Each row, then roughly how far along a hidden order it lies, from 0 to 30
In the rows, 128 means zero.
[106 112  59 122 135 135 127 128 113  81 132 117 131 128 128 128 134  85
 146  98  99 145  84 161  63 147 122 142 116 146  98 132 163 145 164 113
 129 129 109  30 127 136 123 148 124  90 107 119 160 127 125 127 161 118
  89 156 129 167 126  93 116  99 111 112 143 197 147  77 132 128 141  87
 156 133 145 138 121 125 129 124 136  52 100 116 117 171 121 109 131 133
 153 162 113 130 133 133 106 128  89 122 133 115 155 129 157 131 120 112
 121  81 114 136 107  99 117 151 148 130 111 133  80 121  86 139 117 128
 113 157 115 141 141 108 125 133 161 133 154 129 133 108 106 106 178  93
 110  91 135 128  99 128 158 120 126 104 148 119 111  85 120 122 175 117
 130 114 161 124 143 108  99 152  55 186]
0
[143 129 165 133  55  95 131 147 152 149 150 105 139 126 125 129 128 141
 128  79 255 117 185 139 129 122 131 169 141 128 136 126 105 167 137 141
 123 121 255  80 116 148 127 131 116 125 111  77 103 131 101 129 151 127
 199 122  12  70 114 163 162  35  87  69 141 139 138 106 175 123 121  99
 152 125 108 146 115 174 133 119 134 186  97 141 146 177 185  70 124 113
 131 147 119 147 174  68 146 127 111 157 134 156 146 112 108 123 144 120
 129  71 142  99 120 149 160 117 173 133 114 127 154  97 148 168 147 139
 176 172 177 140 124 147 141 145 164 117 128 131 136  77  71  95 254 138
 145 143 157 118 120 125 142 122 141  79 114 156 110 128 110 137 114 110
  59 128 102 136 126 129  58 237  90 255]
25
[112 119  32 106 167 100 132 114  96 113 135 132 139 153 129 137 136 144
 121 155  43 145  92 125 102 145 127 101 109 116 102 170 149 130 145 111
 151 139  62 227 140  99 115 138 124 148  37 122 120 127 140 109 146 142
  82 110 255 153 131  95 116 179 160 144 123  59 151 151 129 144 155 127
 155 142 156 110 164 101 145 135 126  62 136  99 115 143 126 156 153 126
 155 144 147 105  95 180 112 137 168 110 131 114 112 147 147 131 127 122
 126 165 110 133 138 127  78 163  26 146 116 126  60 130 112 103 131 134
  88 140  74 148 167 128 121 124  84 140 136 129 115 146 143 149  95 105
 123 111 115 142 101 139 153 124 121 154 181 156 131  80 106 119 189  85
 184 150 184 136 108 123 154  70 102  79]
5
[119 127 173 131 125 149 129 116 128 102 116 115 135 134 136 124 129 112
 127 132  30 142  56 120  96 136 120 153 134 135  69 105 140 109 118 120
 143 130  78  83 122 139 127 129 125 117 152 186 161 129 124 121 118 127
 115 142 144 150 129 105 133 120 150 134 119 153 111 122 103 138 124 143
 129 142 147 118 124 155 136 134 121 115 143 119 111 121 140 138 127 140
 119 113 152 125 128 139 120 104  82 120 112 102 130 131 138 142 140 137
 126  77 124 177 132 119 135 145 133 107 133 136 114 138  89 127  99 133
 131  80 102 111 125 112 111 124  93 126 167 127 118 161 150 140 122 132
 116 121 113 124 143 138 118 123 125 117 123 158 119 163 122 133 154 146
 144 122 122 132 130 129 139  98 130 119]
17
[136 126  59 121 152 101 113 134 107 124  97 144 115 144 121 123 127 122
 145 158  45 134  42 113 114 123 136  93  99 139  84 138 143 127 160 146
 128 136  52 195 122 103 130 116 140 141  19 161 148 135 136 115 104  85
 118 147 255 129 136 124 108 154 135 171 125 141 150 163 133 140 147 133
 129 136 150 120 175  98 140 131  96 135 136 121 120 123 131 169 160 144
 128 140 134 123  89 166 117 131 168 114 129 109  71 148 162 134 108 154
 118 162 138  95 131 109  98 125  84 137 119 135 107 126 166 110 122 110
  73 119  95 109 136 129 135 118  95 136 148 130 120 154 123 130  66  99
 112 140 102 120 151 143 129 140 117 109 130  96 129 100 131 122 117  74
 173 127 223 122 120 129 209  71 151 116]
5
[163 135  99 131 137 115 124 122 137 149 136 101 145 101 121 135 137 194
 109 136 202 121 253 133 183 157 122 140 128 134  76 115 122 121  91 106
 132 147 121 153 131  98 138 157 131 146 199  79  50 123 136 131 140 249
  67  93  74 115 124 173 218 202 122  92 126   1 146 183 116 139 131 145
  64 132 112 116 141 143 121 125 159 168 123 151 144 113  82  84 101  84
 139 154 102 114 129 117 121 162 243 156 138 193 160 116  76 101 150 119
 139 174 109  89 155 120 166  75  73 137 132 107 138 104 189 126 158 179
 176 167 140 139  91 176 115 135 190 115 109 140 139  76 148 126 151 119
 175 123 148 168  69 159 114 128 120 151 145 146 155 126 183 118 102 128
  68 159   1 128 121 124  40 205 183 180]
30
[118 128  19 109 122 164 154 131 144 177 142 160 101 118 130 137 132 146
 198 129 211 136 168 116 146  83 126  97 137 172 255 172  86 169 233 160
  79  78 188 125 157  92 109  90 127 171  78  43 100 158 137 138 166 166
 119  93 134 143 121 139  80 151 163 131 155 174 109 144 203 112 128 144
 186 102  94 121 130  94 104 113 123 127 144 159 130 138 177 146 119 125
 148 143 122 138 183  88 157 158 175 220 125 116 108 107  87 128  88 134
 123  83 114 197 124 169 119 137 108  80  97 108 156 116 143 119 128 101
 131 181 140 143  79 140  99 124 168 137  72 129 126 142  93  85 173 141
  88 162 149 133 143  91 167 128 151  91 146  31 120 149 113 142 147 210
 121 122 194 130 169 129 171 164 145 179]
17
[131 130 139 133 114 155 119 139 133 124 124 124 120 113 131 120 124 131
 144 125 118 128  68 111 129 129 125 157 133 124  78  94 136 121 118 144
 135 134 136  82 120 124 139 127 127 103 118 146 137 134 126 136 126 139
 154 154 104 127 127 147 125 118 120 122 123 192 130 125 118 131 118 135
 119 127 135 127 127 147 149 130 121 141 126 122 124 130 153 146 127 126
 112 123 132 132 136 119 127 119 109 130 124 110 127 128 129 129 131 143
 128 102 156 109 121 111 138 130 160 125 134 135 137 131 108 160 117 114
 141 115 134 117 117 131 115 128 122 128 127 130 135 138 119 119 161 140
 114 151 121 125 146 138 117 124 132 128 107 133 120 140 141 129  95 137
 120 120 167 130 136 129 147 116 153 154]
22
[130 131 171 134 140  96 106 129  98  98 111 118 141 144 124 122 127 133
  97 144  30 128  81 130 103 151 128 126 108  96   1 109 168  96  77 116
 167 158  65 213 109 128 141 145 130 116 118 189 144 113 134 113  98  94
 136 146 205 120 136 112 123 140 126 150 105  64 154 141  85 145 141 122
 103 143 158 124 154 124 149 141 118 119 125  99 123 123  94 146 151 127
 118 116 126 116  47 179 109 115 121  58 120 132 117 151 169 128 150 132
 130 184 133  73 137  98 109 127 108 158 139 155 114 136 123 117 132 130
 115 103 104 125 169 125 148 126  78 128 165 128 127 141 158 164  60 109
 152 111 112 128 137 159 108 131 111 151 125 173 134  95 132 122 123  46
 158 149 131 124  91 128 123  67 125  73]
6
[105 134 111 119 159 162 119 141 114 145 133 151 112 132 128 129 116 128
 142 133 158 127 124 131 113 111 122 112 129 136 196 155 113 135 148 157
 111 112 170 163 130 130 125 112 124 124  83 111 127 130 131 127 146 115
 149 120 130 131 132 122  43 142 125 135 128 170 120 133 131 121 123 133
 159 114 119 129 115 106 117 126 121 114 129 119 129 119 152 153 140 136
 134 121 119 130 115 143 152 153 118 118 125  98 107 126 122 122 123 125
 120 129 131 130 118 144  96 145 140 113 122 146 129 141 115 125 129 100
 109 154 140 148 133 118 130 126 126 135 103 127 130 147 109 117 118 134
 116 148 138 120 175 106 147 123 135 139 128  57 121 120 115 129 137 127
 157 123 173 124 133 127 162 116 110  98]
21
[106 116  79 129 127 110 121 125 112  82 128 122 127 145 127 126 133  64
 145 102  75 144  47 153  59 131 126 127 106 143  75 142 156 148 178 104
 142 126 102  63 124 146 121 145 126  77  43 132 177 126 122 116 125  61
  91 155 187 171 128  82 101  80 111 132 141 192 146  79 136 132 144  88
 164 134 149 137 134 114 122 127 123  76 103 111 100 164 124 117 144 146
 156 158 127 128 118 142 120 123  82 106 127 108 134 139 164 138 121 118
 119  92 112 127 114  97 109 144 138 129 107 140  78 123  81 127 116 116
  92 139 109 133 157 102 139 128 128 133 162 126 127 124 111 117 135  89
  98 100 120 116  84 125 160 125 123  90 151 139 112  85 106 125 177  97
 143 116 202 126 132 115 144 133  59 176]
1
[126 132  81 116 155 167 134 131 123 163 151 146 111 119 129 132 122 157
 148 143 161 128 144 112 144 118 123 118 129 140 166 136 118 131 148 143
 118 114 137 141 136 104 124 118 129 152  97 118 100 135 135 128 135 157
 120 119 149 124 131 147  91 162 139 133 124 136 124 164 125 131 125 151
 128 114 118 123 136 114 120 125 122 135 137 135 128  99 143 148 129 120
 142 135 119 125 135 135 147 154 172 160 137 118 114 124 107 119 122 134
 121 131 127 133 124 143 115 126 109 118 122 126 143 131 146 130 130 125
 124 149 124 137 101 141 112 125 139 130  85 132 126 142 123 116 116 138
 126 153 135 137 145 120 135 128 132 141 133  85 135 136 140 127 121 154
 131 135 152 126 136 130 174 114 161 118]
19
[130 129 116 100 135 129 161 114 132 170 166 151 127 117 138 147 136 197
 139 157 255 126 238  93 207 120 133 112 151 114 255 188  97 142 158 119
 110 104 148 252 170  86 117  97 123 198 149  34  65 150 138 134 166 240
 113  62 187 125 118 162 115 199 189 128 131  30 107 196 166 123 134 167
 133 121  95 112 137 126 143 124 135 113 162 149 132 112 171 157 113 103
 143 127 151 109 165 116 153 154 195 199 139 132 118 115  84 128 114 128
 144 148 130 198 148 172 131 143  48 121 123  96 143 125 163 113 145 141
 146 173 130 133 105 159  95 124 109 138  75 125 114 131 158 124 166 167
 129 158 138 153  87 107 130 124 149 181 162 132 137 154 112 136 150 209
 148 160 125 149 134 139 145 119 172  91]
19
[135 135  54 119 158 181 131 147 128 164 139 169 102 109 124 122 114 141
 153 137 205 113 186 107 153 119 129 123 121 141 202 151 118 135 141 174
 100 114 170 139 135 105 134 108 133 133  80  83  91 136 136 140 135 139
 144 136  91 117 133 184 104 149 111 131 138 153 131 168 137 117 121 143
 119 106 114 134 133  98 129 122 126 140 122 135 137  94 131 146 134 121
 133 133 101 131 138 119 141 158 193 153 143 117 111 121 107 113 112 139
 126 161 156 110 107 140 106 118 133 145 128 129 172 133 156 153 138 100
 110 157 155 133 103 144 128 126 167 135  52 133 141 116  99 104 124 143
 148 173 138 126 176 112 131 130 137 164 111  46 130 122 164 125  87 148
 126 133 223 120 144 127 176 130 159 105]
27
[124 117  66 125 127 133 120 123 122  96 122 120 124 141 125 123 126  60
 144 108  56 141  73 144  70 140 125 145 102 151  45 141 156 144 155 113
 142 129  87  46 118 137 120 154 127  90  54 153 181 122 125 120 146  63
  86 168 155 148 130  88 121  82 103 128 136 191 143  87 122 139 142  90
 146 136 155 136 135 127 124 130 123  52  99 114 113 149 127 108 145 140
 154 169 118 128 119 151 110 123 115 123 129 132 138 143 165 133 122 130
 114  90 111 114 104 108 115 144 138 141 110 142  81 122  82 142  94 128
  92 127 102 133 140 110 135 128 149 129 164 131 125 113 111 110 126  92
 108 107 116 120 112 134 143 128 119  95 147 132 114  80 136 119 158  85
 131 119 255 122 133 112 135 134  81 180]
0
[ 89 126  87  99 155 132 148 106 128 154 144 168 103 172 131 131 101  47
 139 105 113 136 208 161  76  96 122 129 114 152 245 255 119 171 201  81
 130  82 150 122 126 139  83 128 122 163  49 113 171 106 123 101 159   1
  77 139 191 103 128  83  49  47 115 148 139 175 102 109 151 134 127 109
 206 127 141 136  97 115  77 118 134  31 132 118 118  86 191 101 152 134
 187 159 129 111 143 131 179 136 185 149 121 100 118 137 133 126 123 130
  90  56  85 166 101 171  62 181  90 130  90 151 119 140 106 120  99 136
  62 142  97 170 141 105 137 128 107 127 137 132  94 123 139 114  50 131
  93 113 117 114 132  69 156 136 130 110 181 112 123 115  97 131 215 156
 161 133 205 127 128 124 193 125  63  69]
10
[118 127 124 127 127 136 127 123 124 125 130 119 129 129 130 132 127 113
 132 115  78 137  95 139 102 139 119 149 126 135  81 122 146 130 126 116
 136 130 121  83 122 128 127 148 128 112 121 139 132 126 126 124 138 144
 115 137 106 134 128 114 130 114 127 114 130 136 131 120 114 135 129 121
 136 132 151 127 123 139 129 131 135  94 121 121 121 133 133 113 126 122
 145 139 124 124 130 133 118 129 124 126 121 117 147 128 121 125 136 124
 125  91 117 131 125 120 122 142  97 122 111 136 106 126 107 141 122 137
 132 134 122 142 127 123 120 131 131 126 145 131 129 116 130 126 156 119
 124 121 133 133 114 139 133 121 125 117 135 149 121 123 128 124 150 117
 116 129 122 128 129 120 104 145 105 160]
7
[145 125 163 145 134 132 102 129 118  92  94 120 134 126 127 116 128 131
 106 148   1 126  20 111 124 152 132 131 116 116   1  91 158  86  96 142
 162 157  15  83 115 131 144 137 138 100 138 226 177 122 137 127  80  95
 125 168 183 149 137 123 166 158 123 164 109 161 130 128  85 140 130 138
  67 140 147 122 150 136 149 142 108 140 137 113 117 112  95 160 133 145
  98 104 143 127  85 160  95 102 100  77 112 115 120 147 171 139 128 148
 132 159 148 104 131  77 134 112 152 146 153 136 103 143  98 120 108 114
 115  46  93  86 141 119 131 114  75 126 159 126 128 147 154 160  50 118
 135 120  91 120 147 162  85 136 112 142  98 159 133 139 160 124  82 102
 159 125 142 122 119 130 140  49 183  71]
12
[101 142  47 113 190 209 130 151 113 174 139 171  92  90 127 127 109 158
 174 141 198 121 131 111 130  97 118  99 127 145 247 158 105 133 151 198
  94  95 221 182 133 104 134  86 125 143  35  85  77 139 136 135 142 125
 169 127 118 136 137 159   9 148 116 141 132 192 127 168 156 114 118 150
 149  97 113 129 125  89 118 121 116 137 124 123 133 102 152 182 143 124
 131 124  97 135 141 134 163 160 157 144 149  82  91 119 108 111 111 129
 120 153 147 116 112 155  76 148 149 114 123 145 160 139 152 150 142  71
 118 169 156 160 113 131 125 127 149 141  58 131 138 166  89  97 138 141
 117 185 160 124 209  93 159 120 154 154 111  24 120 121 129 128 112 153
 148 125 216 114 143 126 193 103 111 108]
24
[120 116  80 119 124 125 132 124 128 109 139 133 120 134 129 130 131 100
 147 116 131 134 126 135 111 124 134 125 119 141 164 153 133 147 173 126
 122 120 125  81 136 119 117 127 128 122  94 106 150 129 130 133 154 109
  99 137 163 143 127 116 119 106 121 130 141 163 132  93 150 126 137 106
 151 129 130 135 126 115 123 123 129  74 118 122 125 147 135 127 131 132
 146 148 127 131 141 129 121 128 118 139 134 120 133 131 138 132 109 124
 124 111 120 149 112 126 111 140 118 130 114 121 113 122 113 127 116 131
 112 144 116 133 129 119 130 127 154 135 134 126 127 110 117 113 144 118
 111 120 127 127 107 117 148 130 130 120 147 113 125 105 119 127 156 133
 137 123 171 128 142 118 168 136 101 147]
7
[105 117 181 118 138 119 141 108 134 100 191 104 150 126 146 141 132  94
  94  98 190 133 215 157 101 165 116 185 141 104 139 166 152 135 107  56
 155 130 180  71 134 146 114 168 109 127 189  83 109 112 121 127 185 199
  97 123  88 141 119 118 149 100 128  70 125  57 127 106 119 134 136 104
 142 138 139 133  92 158 133 125 162  20 117 115 126 140 127  74 116  98
 168 155 136 107 151 124 126 127 118 126 122 145 193 121 115 122 168  88
 134  86 114 162 127 144 129 168 109 156 123 131  83 130 110 153 124 174
 156 160 119 171 159 122 116 141 146 125 153 129 122  78 146 132 183 129
 149  80 140 151  36 148 137 110 131 166 170 239 123 104 115 121 207 153
 102 151  59 145 130 114  38 176  55 129]
10
[124 128 182 133 143 120 117 127 111 116 139 110 143 136 127 123 121  92
  96 129  71 127  81 147  82 174 117 165 122 104   4 122 168 113  87  96
 158 154 127 104 109 151 133 159 122  97 142 170 131 105 123 118 127  95
 129 161 132 125 133 116 140  95  98 103 114  93 151 117  83 141 131 102
 103 135 161 137 119 153 139 134 135  75 107  95 121 125 104 106 137 123
 137 142 119 116 102 144 102 118 109  68 119 131 153 140 155 119 160 116
 124 124 129  75 117 106 114 147 138 167 129 157  85 136 117 150 126 140
 138 107 111 155 165 120 145 134 110 124 154 133 128 103 134 146 108 115
 153 100 124 130 118 143 114 120 115 156 134 194 123  90 139 114 126  76
 121 133 120 127 107 117  90 127  89  98]
4
